Each row is followed by its class.
[ 13  14   1  32  -6 -15   3  24  -7  32  -6 -29  -3 -25  11 -14  14  15
  -7  23  10  -1 -59  20  11  18   6  39  18  42  -6  13 -35   2  18  -9
 -12  25  26]
H
[ 28 -12  10  20  -2   6   5  16  30  15 -17  24 -34 -13 -13 -31  15  21
 -10 -17  -7  12  -1  -6   3   9   2   9   6   6   4  -4 -38  25   4   8
  14 -19 -12]
X
[  4 -16 -35 -57 -18 -10 -12  51  47 -23  30  22 -33 -13 -20  -4 -34  -1
  -5 -23   2 -10  25  22   1   8   2 -18 -18  33 -57 -23 -17 -27 -18 -18
  18  22 -36]
X
[ -8  36  15  70  -8  -8  -7   9  34 -16   3 -21   2   6   2 -17 -32  -9
 -38  10 -42   1 -49 -15 -72  39   9  62  -5 -38 -15 -43 -35 -12  18 -13
  -6  -7 -12]
W
[ -1  -8  12 -14  24  -1  14 -25 -25 -12   4  12 -12  -3  -2  30  -1  43
 -28   1  -9 -20  59  14  29 -20   2  -1  21  -8 -10  34  10 -16 -10 -14
  21  27 -34]
S
[  6  -3   6  51  -5  15  15   9   9  13 -24   9 -23  16  -5 -26  25  31
   0  -5  -7  10 -36   2  -3   8  14  37   0 -12   1  31 -37  19   3   8
  25  -7 -17]
X
[ 47 -69 -24 -85  -5  35 -35 -32  45 -20   3  17 -17 -32 -10 -18  10  -7
 -28   0  11  -7  80  17  43 -12   3 -47   5  38  -7 -37  -8  14 -32   8
 -24  30  -2]
Y
[ 54  28  -3  -7  13   8   9  10   4  -9 -16  27 -18   5  -3 -24   1  37
 -12  17 -11  19 -10   3  -9  33  16  57  32   4 -35   2 -20   6   7 -21
   7   4 -37]
A
[-18  -8  -7   3  14 -21  59   0  14  22 -28  77   8  -7 -21 -37  34   8
 -26 -14 -11 -32  47  -4  24  21  -8  34  30 -27 -13  16  13  -8  -2   9
 -31  36  -4]
P
[ 33 -11  10 -37   8 -13 -11  10  21  26 -20   9 -31 -10 -41 -32  21  28
 -30  32   4   7 -36   0  -1   5  12  43  34 -12   9  22 -30  23   2   2
   8 -16 -28]
U
[ -4  38 -11  54 -15  27  33  43 -36  32  29   3  10  26  49   0  51  -1
  -2 -34 -10 -26 -19   4   0  38 -60 -20  45  19  -7 -10  61  16  16   3
 -40  48  38]
B
[-20   3  26  26  12  23  13 -13 -12  30 -37  22   0   7 -16 -29  27  13
 -31 -10 -15  -4  17  -4   1  -1  17  25  23  -8  21  41 -40  23   1   4
  35  15 -36]
X
[  2  25 -31 -32 -21  -4   5  20  -6 -10  24  -1   1  -2  21  -7  -1   6
  25   6 -13  -5 -60  -1 -18  10 -16 -28  -7  34  -8 -12 -27  14   0 -19
 -40   0  -7]
B
[-39  36 -10  42  34  29  40  36 -40   9  11  24  15  34  22   1  15 -29
  -9 -37 -20 -26  50 -25  38  21  -9  -8  10 -14  12 -27  62   6  28  28
  19  49  31]
P
[ 34  19  23  30 -29 -13 -33 -29   8  44  13 -35   5 -21  12 -13   5  -4
 -32  27 -23   6 -47  -8 -16  -6  -6   4   8  28   8  11   0 -34 -18 -13
 -68  56  15]
B
[-103  -24  -14   40  -15  -12   32  -63   -4  -14  -54   51    1    2
  -28    4  -14  -31   14    6  -18   24   11  -40    9  -65   48   -7
    1  -37   89   28  -27  -56   -7   -6   52  -24  -30]
S
[ 48   2  -4 -26 -19  -6  53  62  23  31  18   6  22 -10 -15 -52  -9 -14
   4  38  -5  27  23 -30 -16  51 -15  52  36  -4 -35 -51  26  29  17  53
 -35  21   1]
H
[ -7  -9   9  29   1 -18  24  35   1  -4  -4  -1 -35   3 -32 -32  32  -6
  -2   4  -7  15 -11   1  15   7  47  46  18 -31  21  29 -15  19  13   5
  54   5 -19]
H
[ 15  -3  15 -39   4  -6 -20   6   9  32  -5  24 -23  -6 -32 -30  21  11
 -44   3   4  -7 -31   0   2 -16  -8  15  29 -11  14  24 -18  11  -3  -5
  -3  -1 -35]
U
[-19   0   2 -36  31  44 -34 -38 -40 -12  11  -1  13  27   7   9  22  22
 -27   5  21 -24  20   5   9 -12 -30  -7  23 -67 -11   6  20 -16   6  31
 -67  21 -42]
P
[  8 -15  29  -4  -4 -31   1 -41 -14  22 -15   2  17 -37 -14 -19  19   3
   3   9  -2 -21 -10 -27  21 -36  11  18 -27  16   6  48   2  14 -24 -13
 -29  39   6]
U
[ 15 -30   4 -31 -12 -19 -26 -45  13  25   7 -20 -10 -17 -28  -7  21 -47
  21  10  37  14  -1  -9   2 -36   9 -15 -13  23  42  43 -30  -4 -33 -13
   8  -6   9]
X
[-15  11  24  46   8  17 -13  13 -16   6 -32  59 -37  14  -5 -15  33  16
  -1 -24  11  24 -11  23  23  10   4  -4  13   1   3  33 -17  41   8   7
  42 -16  -8]
X
[-42  20  -8  48  24  23  28 -40 -27  23   2  30  -3  38  10  32  15   9
  -9 -38   8   4  42  48 -14  16 -31 -10  44  11 -34  39   3 -55  -7 -10
  27   5 -26]
X
[-29  23   2  19 -21  -4 -13  12  -6  19  31  15  -8  11  26 -17   9  40
 -10 -28 -27  -6 -75  -4 -13  31   2   5  22 -22 -18 -26 -24  -9   5  -8
 -31 -15 -22]
S
[ 64   2  -9 -31 -17  -5  34 -35  31  32  12   5 -25   9   6 -37  -2  14
 -20  22  -4   1   8 -28 -13   6   9  51  30  74   9  -3 -33   8  -1  -3
 -29  45 -26]
S
[  6  14  13  23  -4   6   6  -4 -11   2  -8  22  -5   9   5 -38  27  26
 -22  -1  -2  24 -25   3   4  32  10  34  38 -20  -2  21  -3   9  10  10
 -34  26 -25]
H
[ 46  21  47  58 -37 -14  38  11   0  34  -4  19  -4 -54  11  -5 -33 114
   1   1 -35  12  29 -29  -2  56  -1  17  14  18 -45 -55  23 -37  -2   9
  -6  24 -15]
S
[ 62  27  -2   9  -9  -3   3  23 -14  -2  22   0 -44   2 -13 -13   2  16
   9  37   3  -2 -45  29  -3  18   5  44  16   6 -27   9 -33  41   7  -7
  17   0 -25]
W
[-15 -64   7 -81   0  -7 -12  10  49 -11  18  23 -21  -8 -15   6  30 -27
   8 -41  20  11  40   2  39 -18  41 -24   9 -11  28 -10   6  52 -26  12
 -49   4 -11]
S
[ -2 -18 -21 -29 -32  18 -15  42   6 -32  15   7  10 -40  13 -23 -20 -42
  12 -25   3   7  24 -14  27 -20  -9 -49 -31  33 -18 -47   7   4   6  11
 -12  21   8]
H
[ 39  13   8  63  -9  10  65  32  -1  54 -13   8  40 -65  19 -34   7  61
  37 -16  17  26  31  -1   8  87 -26  44  51  10 -21 -48  56 -12  25   2
 -74  28  32]
H
[-16  19 -22   3 -16  -6   7  26 -22  -4  -1 -15  16 -21   8  13  13  14
  60 -17   3  -1 -54  12 -26  24 -24 -21   1   2 -37 -11  -5 -34  15 -17
 -23 -42  -8]
N
[  9   3 -14  21  14  21   7 -39   3  14 -16  18  -9  22  -1 -31  20  10
  -8  -6   1  -3   1  10  15 -25  30  34   6   0   6  11 -18 -18  -6 -12
 -10  13 -25]
Y
[ -2 -45   2 -21 -11  11  11  28  30  14  -9  21 -16 -19 -10 -11  20  27
 -21   7   9  -5  -8 -13  15  19 -32  -4  38 -24  61 -18  -2  43  10   7
  13 -21  16]
S
[-41  10  27  59  13  30 -26 -33 -29 -33  -5   4  26  19  16  13  12 -42
 -12 -36 -36  22 -13   5   6 -20  18 -14 -10 -59  -2  13   2  23  -3  18
 -39  -1 -17]
W
[ -9  19  13  32  24  34   4 -13 -17  -8  27   0   4  17  19 -13  24 -71
  -7 -49 -14 -18  67 -57  -7 -28 -13 -14 -13 -30  20 -53  25   7  23  24
  -9  10   2]
P
[ 18  -2 -13 -27   1  15 -10   8   2  -2   5  48 -49  56  -7  -9  35  52
 -44  29  58  -2   8  21  -1  35 -37  47  74   9 -17  42  -7  11   7  -8
  33   7 -15]
S
[102  -9 -16 -77  -3   9  -5  24   7  -6  31  -7  -9 -19 -15  -2   3  30
  -4  15   9   8  62  15  20  10 -26 -12  25  25 -71 -42  35 -11 -13  10
 -24  19 -34]
Y
[-29  24  -5  69  15  17 -22 -41  10  29  17   9 -11  19  22 -17  -5 -23
 -35 -20 -24 -23  -5   7  -5  14  21  29  24 -11  -3   3  20 -68  -2 -22
 -52  75   9]
N
[ 38   7   0 -45 -15  -2 -43  14  11  -5  25 -25 -40 -21  -9  -6 -23 -20
   6 -11   9  -9  40  27   8 -14  10 -34 -41  24 -51 -46  17 -47  -4  15
  12   1 -23]
P
[ 14 -21   3 -55  -4  -7 -16  45   1 -10   9   6  12 -16 -40  -8 -21  -2
  -9  -7  10  -3  50  -9  33 -15   4 -36 -22 -11 -52 -13  -6  13 -16  30
  16 -30  -3]
W
[ 15   5 -22  32  38  33  39   2  -1 -11  21  58 -32  59  -3 -24  10  10
 -26 -10  15 -13  28 -32  23  10 -13  20  24 -17  23   8 -25  55  11  14
  27  -5  21]
W
[ 34  -9  13 -31 -24 -31  18 -15   5   5 -18  -8  -4 -18 -18 -13  10   2
   1  11 -23   2   1 -28  10 -21  26 -12 -12   2  23  29   5   2 -29  18
 -20  30 -25]
X
[-14 -28   5 -37  12  11 -14  10  19  -9 -19  -1  16 -28 -18  -4 -30  23
  -6  -8  -4 -12  71  -4  12  15   5 -26 -17   2 -39 -22  17 -28  -2  16
 -10  12  -3]
N
[ -2  11 -11  34  20  13  41 -11 -28   0   3  48 -37  30 -20  -1  14  10
  -8  -8   4 -12   5  13   9 -23 -20  15  33  -1  -4  30 -49  20  17   5
  34 -23 -38]
W
[-12 -22  16  56 -10  -4  -7 -30  11   5 -30 -21  -4 -31   0  -1   6   9
   6  12   4 -16  14 -26  -5   1  24  42 -10  43  -9 -11 -28 -16   3 -14
  25  27  28]
A
[ 40  -5  -5 -23 -20 -41   4  16   5  11  19 -38 -15 -19 -27 -28   2 -27
  -1  64  23  -3   7   9   1  24  17  53   7  40 -15  30   2  -5  -7  -9
  44  51  22]
H
[ 16  -9 -20 -11  43  17  40 -58 -11 -29 -12  21 -18  21 -10   5   9  58
 -25  11   6 -23  36  10  -9  13 -22  41  39 -10  12  56 -18 -22   0 -46
  37  19 -46]
A
[-38 -49  31   1  12  22  -5   7  26  -3  -4  33  -2 -13  -1   6   8   3
  -4  10 -14 -11 -40   2   3   0 -32   1 -17   0  20   3 -38  81   8  26
 -41  24   5]
N
[  2  16  -8 -15   1  -4 -14  23  17  15  11  -3 -26   8  -4  -6  -5  15
 -43   8 -34  10 -58  26  -9  13  17  36  43   1   0   1 -43  -9  16 -22
   6   2 -50]
S
[ 43  18  24 -23  35  -4  22 -31   4 -21 -12  -3   1  11 -10  17 -24  23
 -21  -2 -23  10  19  -4  -2 -27   8   0 -32  10  21  64   4 -23 -16 -25
  -1  39 -43]
N
[ 21  25   5  27  24  36  -3  -6 -17  -7  -4 -27  -6  -8   3   9 -17  49
 -52  53 -40 -11   4  19 -23  21 -21  35  30  10  -2  20 -35  -5  19 -34
  34  47 -34]
B
[ 40   8  -6 -24  20 -19   5 -13  16   2 -13   5 -44   0 -24 -21  14   7
 -42  17 -22  -8  -7   4   5  -2   6  29  25   6  10   9 -31 -13  21   5
 -10  15 -44]
P
[ 17  26 -21   5  38   8   8  14 -15   4  -1  -2  -8  17  -2 -14 -10   7
 -39   5 -15 -13 -44  18  13  11 -22   8  15   5  24  23 -41  31  27 -18
  30 -25   8]
W
[  6  21   6  -6 -32   6 -11   0   5   0  20 -11   2 -16   8 -14   7 -22
  11 -28 -39  14 -41  -8 -34   3  25 -20 -11 -14   1 -14 -39  -3 -22 -15
  -9  -5 -49]
X
[-20 -16  22 -32  21  11 -13 -51  -9 -32  -5  20  -9  20  17   9   1  37
 -21  16   4 -16 -35  -6 -19  12 -39 -16 -12  -4  32  15 -20  48  -2   6
   0  -5  -4]
A
[ -2 -34  13  26   6  36  21 -21   8   4  11  69   6   7  -9 -29  15  44
 -20  24 -15   1  27   8   3  12 -51  37  25 -27 -45  33 -11  37 -10  15
 -54  45 -28]
B
[ 19   6  -3   1   7  12   1  16  -5  29  -4  35 -46  -8 -37 -42  20  28
 -14  21   5   1 -19  11  -6  18  -8  60  55   7 -11   9 -33  20  27 -14
  39  -5 -53]
U
[-42  29 -23  15  -4  14  38 -11  -2   3   3  36  17  25  29  -9  11   5
   5 -22 -28   0 -52  11 -35  14 -24  -9  13  14   5  11 -30   3   1 -21
 -50   6 -23]
B
[-18  -4 -10  20  38 -33  52 -43  13  12  57   9 -23  48 -36 -20   4 -20
   0  16 -15   0  16  23 -48  33 -42  70  26 -10  -5  62  18 -17   9 -32
  15  33 -34]
B
[-19 -26  15   9  48  24  14 -65 -19 -18   8  -8  13  31  17  12  42  -2
   6  14 -21 -20 -27  31  -8 -25 -12  13 -18 -62  14  25 -23  66 -10  16
 -23 -23 -10]
Y
[  0  -5   5  69 -11 -10  41 -43  21 -40 -25 -22 -14 -12 -11 -39 -18 -26
  21 -41 -30   7  32 -40 -25  12  29   9 -59  24  53  -2 -11   0  15 -27
  74 -15   4]
W
[ 28  12  -1  20  -7  -2  27  18  17  15 -12  25 -28  13 -19 -42  -5  26
 -20  31 -14  -5 -52   6  -6  26  14  66  21  -6   1   3 -41  45  15  13
 -11  11 -23]
W
[ 84  23  10 -74  -9 -38 -15  38  11  15  24  -2 -19 -19 -27   3 -16  43
  14  25  40   3  20 -13 -20  13 -26 -22   0  18 -68 -18   4 -42 -18   2
  -9 -35  -5]
N
[ -6  -7  23  24  10  25  -8 -53  -2 -18  -7  18   1  33  26  12  14  37
 -31  -6 -17  -5  29  -2 -11   1  -7 -24  -9  -4 -43 -28  -9  -3 -19  40
 -14  -2  -2]
Y
[ 32  66   7  -3   7  -9  16   6 -23   5   4  -5  33 -16  20  15  17  39
  -6 -31 -32  15 -70   6 -23  20 -15   3   3   2 -20  16 -36 -32   1 -43
 -52   0 -53]
P
[-59   6   4  55 -24   9 -18  18  47  -1 -24 -16  26   2   9 -10   5 -30
 -57 -43  -8  23  -9  -3 -41  12  21  32  26 -10 -13 -23 -10 -78  10 -10
 -44  34 -16]
H
[-64   4  12   3  29 -47  44 -47 -20 -17  -1  25  11  44 -46 -29 -43 -15
  37  16  14   0  43 -15 -28  17   3  31 -48 -21 -12  30  17   8   9  23
  56 -38  -8]
W
[ 14  11  12  39  -8   7  48 -13 -13  -1   2  17 -29 -18  -4  27  13  46
  -8   7 -20 -31  39   1 -10  -2  -8  22  20   1 -29 -15 -19 -36   0   6
   4  47 -54]
P
[ 36 -29 -14 -83  14  -1 -38 -11  35 -29  -9   3  21 -49 -17 -17 -22 -36
  -7 -22 -15  22  83   8  28 -23  20 -66 -35   5 -23 -50  12 -21 -27 -11
  -6 -34   0]
Y
[ 80  -3  -4 -44 -12   2  31  17  14  32  -4 -47  -7 -12 -11  -5  -1  49
 -40  37 -13 -52   8   7  10 -38  29  25  -5 -23  -3  42 -21 -22 -48  -2
   2  48 -30]
X
[-25 -21 -10 -39  29  21 -34 -18   9 -16   4 -26  21  26  -6  19 -17  -6
 -13  -9   0  16  45  29   9   1  10 -34 -13 -24 -30 -29  39 -38 -13  27
  -5 -15  -7]
Y
[ 40  20   5  53   0   7 -17  15  12  -7 -28  -2 -37   7 -23 -22  -2  -1
 -27   6 -10  31   4   0  -2   4  28  38  28 -14 -24 -16 -21 -11  25  15
  14 -28 -21]
W
[  6  -9 -25 -29 -18  -9 -37   1   1   9  15 -43 -15  10 -21 -14   4 -22
 -17  38   0   3 -29  -1   6 -13   4 -10   5  25  16  34 -10 -27  -6 -10
  13  25   4]
B
